[125 137 160 143  61]  z_671
[160 146 117  87 164]  z_46
[ 94 115 111 137 179]  z_140
[ 88 132  95 142 199]  z_614
[156 136 123 150  81]  z_367
[136 147 126 142 144]  z_471
key -> tag
[136] -> z_624
[137] -> z_549
[61] -> z_282
key z_671 1: 
z_549
step -1: [117  87]
[116  86]
asked: [ 88 132  95 142 199]
z_614
step +1: [156 136]
[157 137]
step -1: [136 123 150]
[135 122 149]
step +1: [ 94 115]
[ 95 116]

[101 139  71 149 152 134 161 128 152]  z_46
[183 170 177 115 140  87  79  67  65]  z_367
[ 99 125 166 183 167 114 161 165  96]  z_99
[ 86 117 112 132 150  86 118 138 142]  z_211
[117 123 195 185 158 121 157 161  70]  z_471
[113 132  90 109 135 103 110 113 150]  z_596
[169 157 165 108 129  87  78  71  79]  z_140
[109 130  63  95 120 117 115 111 173]  z_671
[110 128  57  89 121 112 106 107 179]  z_720
step +1: [166]
[167]
tags:
[125] -> z_853
[100] -> z_501
[99] -> z_219
[169] -> z_126
key z_99 0: 
z_219
asked: [117 123 195 185 158 121 157 161  70]
z_471
asked: [110 128  57  89 121 112 106 107 179]
z_720

[152 171 113 139 102 128 150 127 122 132] = z_99
[123  77 138 111 154 118 112 129 139 124] = z_46
[105  95 145 119 160 130 107 130 136 118] = z_614
[180 155 109 125 111 111 157 129 134 127] = z_471
[124 169 119 145  99 140 139 126 114 137] = z_107
[178 125 109 117 111 105 152 127 134 134] = z_327
step -1: [130 107 130]
[129 106 129]
Table of tags by key:
[123] -> z_472
[124] -> z_220
[178] -> z_33
[169] -> z_459
key z_107 0: 
z_220
asked: [178 125 109 117 111 105 152 127 134 134]
z_327
step +1: [145  99 140]
[146 100 141]
asked: [105  95 145 119 160 130 107 130 136 118]
z_614

[128 130 189 124  98] : z_471
[ 79  78 167 119 135] : z_107
[115 148  89 105 165] : z_327
[185 128 126 150 133] : z_614
[ 79  78 197 119 135] : z_720
[169 123 162 133 127] : z_367
Table of tags by key:
[126] -> z_771
[128] -> z_921
[135] -> z_81
[123] -> z_138
[122] -> z_939
[127] -> z_498
key z_367 4: 
z_498
step -1: [105]
[104]
step +1: [119]
[120]

[126  98  78 129  89 117  99 126 116 130 109 127 117 126 122 155 120 112
 135 108 132  96 112 131 119 114 123 144 130  99 108 106 125  97 134 131
 109 105 141 136 129 126]  z_614
[116 162 149 120 147 123 146 121 132 118 129 140 150 112 134 134 123 120
 125 130 124 144 138 127 131 135 117 111 126 145 140 128 122 121 143 112
 109 139 129 125 114 131]  z_471
[107  78  94 146  83 169  96 160 114 103 130 126 115 177 114 118 150 126
 115 107 150  98 107  94 133 148 146 100 104 100 115 135 114 159 133 145
 190  91 146 104 159 110]  z_46
[148  90 107 146  93 158 103 144 118 135 128 109  99 166 116 121 152 144
 124 125 141 112 127 151 130 133 156 164 147  96 116 131 156 154  99 156
 174 120 104 136 151 146]  z_99
[144  71  79 117  79 114  88 116 102 154 104 112  93 119 117 147 131 131
 139 116 120  92 115 161 113 113 126 151 154  90  92  96 146 101 114 139
 123 121 133 147 136 150]  z_596
[136 113  93 116 115 104 118 116 117 150 118 118 111  99 124 142 121 122
 140 127 119 119 115 147 119 113 118 140 142 111 104 105 132 101 126 121
  94 129 137 137 119 135]  z_327
step +1: [101 114]
[102 115]
key -> tag
[160] -> z_349
[116] -> z_190
[103] -> z_725
[169] -> z_735
key z_46 7: 
z_349
asked: [116 162 149 120 147 123 146 121 132 118 129 140 150 112 134 134 123 120
 125 130 124 144 138 127 131 135 117 111 126 145 140 128 122 121 143 112
 109 139 129 125 114 131]
z_471

[124  99 105  85 158 138  76  83  86 149 168]  z_99
[ 88 112  95 128  98 111 144 177 155  70 110]  z_720
[171 117 154 132 123 130  91  72  99 173  95]  z_471
[131 106 111 129  97  96 152 126 138 127 114]  z_367
key -> tag
[131] -> z_621
[130] -> z_258
[111] -> z_165
[110] -> z_836
[155] -> z_667
[97] -> z_314
[96] -> z_440
key z_720 5: 
z_165
step -1: [144 177 155  70]
[143 176 154  69]

[174 168  97 159 137 159 131 152] -> z_671
[173 160 108 114  98 135 127 103] -> z_471
[190 152 107 117 128 141 111 150] -> z_46
key -> tag
[128] -> z_248
[131] -> z_146
[113] -> z_961
[127] -> z_741
[114] -> z_968
[173] -> z_79
[111] -> z_54
key z_471 6: 
z_741
step +1: [ 97 159]
[ 98 160]

[138 108 132  71 159 120 119 134 144 133 121 125 129 151 119 129 109 148
 140 143 124 112 135 117 132 155 164 146 126 143 130  84 156 104 106 115] -> z_367
[131 144 144 160 114 133 131 112 122 116 161 126 129  83 123 116 136 114
 123 110 139 147 130 144 113  98 110 109 129 125 131 112 118 141 131 135] -> z_99
[138 122 132  71 159 120 119 134 125 133 102 125 129 151 119 129 109 148
 140 143 124 112 135 117 132 155 164 146 126 143 130 161 156 104 106 115] -> z_327
[112 107 101 139 127 128 135 144 139 147 107 125 121 168 147 150 136 129
 116 144 109 115 118 110 138 138 124 140 125 125 119 114 122 130 149 126] -> z_596
[131 144 144 160 114 133 131 112 122 116 161 126 129  83 123 116 136 114
 123 110 139 147 130 144 113  98 110 111 135 124 143 148 139 123  99 133] -> z_107
[144 151 147  99 130 129 116 113 117  99 140 148 137  83 103  97 118 136
 154 118 154 141 138 147 131 132 139 115 135 120 143 161 141 121  88 134] -> z_471
tags:
[122] -> z_588
[125] -> z_696
[124] -> z_629
[160] -> z_376
[143] -> z_617
[120] -> z_695
key z_107 29: 
z_629
step -1: [99]
[98]
step +1: [133 121 125]
[134 122 126]
step +1: [151 147  99]
[152 148 100]
step +1: [110]
[111]
asked: [131 144 144 160 114 133 131 112 122 116 161 126 129  83 123 116 136 114
 123 110 139 147 130 144 113  98 110 109 129 125 131 112 118 141 131 135]
z_99
step +1: [139 115 135]
[140 116 136]

[133 124 119 121  86 138 135] -> z_671
[ 71 117 115  89 158 127 157] -> z_107
[ 71 117 115  89 139 159 136] -> z_596
key -> tag
[157] -> z_663
[136] -> z_724
[117] -> z_209
key z_107 6: 
z_663
step -1: [159]
[158]
step +1: [ 71 117]
[ 72 118]
step +1: [119]
[120]
step +1: [117 115]
[118 116]

[167 179 182 158 166 183] -> z_107
[157 161 153 172 143 154] -> z_99
[157 161 153  90  88 123] -> z_671
[145 145 125 118 170 125] -> z_327
[157 161 153 165  88 123] -> z_614
step -1: [161 153]
[160 152]
Table of tags by key:
[88] -> z_409
[171] -> z_631
[170] -> z_870
[142] -> z_112
[143] -> z_322
[118] -> z_277
[166] -> z_95
key z_327 4: 
z_870

[124 117 142 152 121 102 121 142 133 134 133 144 128 143 134 160 149 173
  91  72  88 142 158 151 117 112 159 124 152 124 124 146 123 137 146 166
 118 132 111 104 141 150 140  97 120 119  95 165 132 117 150 168 123 116
 107 109 127]  z_327
[130 133 144 109 168 149 135 130 121 106 151 135 136 131 147 123 124 125
  90 128 120 130  97 126 114 124 114 151 116 164 129 118 161 126 144 146
 126 112 138 115 139  76 163 119 149 138 127  97 141 115 103 131  73 160
 104 155 141]  z_720
[115 109 146 137 139 148 154 109 109 121 156 116 137 142 112 150 121 126
 115 130 138 123 144 113 136  98 126 108 131 122 135 111 131 135 158 143
 134 151 127 138 149 118 125  92 136  95  99 120 127 127 162 159 144 130
 112 126 132]  z_211
[110 109 113 176 156 170 132 123  97 137 172  97 128 153 128 135 123 114
 129  98 117 113 162 105 128 117 153 121 111 129 155 113 140 146 155 157
 103 135 117 125 153 153  94  79 155 118  92 106 124 135 163 189 159 143
 128 107 114]  z_614
[130 133 144 109 168 149 135 130 121 106 151 135 136 131 147 123 124 125
  90 128 120 130  97 126 114 124 114 151 116 164 129 118 161 126 144 146
 126 145 137 129 116 134 150 114 110 129 124 126 119 139 114 142 110 107
 133 133 113]  z_596
[158 139 132 119 134 113 140 119 145 129 112  93 133 158 141 152 127 162
 145 105 130 137 140 174 116 107 115 132 143 108 132 158 137 117 102 166
 150 124 161 133 143 112 133 152 120 126 114 135 114 124 178 108 124  78
 123 157 112]  z_671
[136  90 144 152 136 151 109 137 129 187 136 144 112 110 150 156 157 117
 143 136 140 112 111 134 168 138 131 102 128 146 119 124 110  95 165 106
 133 100  86 141 172 137 124 141 145 112 178 143 131 109 144 174 151 143
 126 127 133]  z_46
tags:
[100] -> z_676
[136] -> z_116
[85] -> z_767
[86] -> z_753
[117] -> z_668
key z_46 38: 
z_753
step +1: [107 133 133]
[108 134 134]
asked: [124 117 142 152 121 102 121 142 133 134 133 144 128 143 134 160 149 173
  91  72  88 142 158 151 117 112 159 124 152 124 124 146 123 137 146 166
 118 132 111 104 141 150 140  97 120 119  95 165 132 117 150 168 123 116
 107 109 127]
z_327
step +1: [141]
[142]

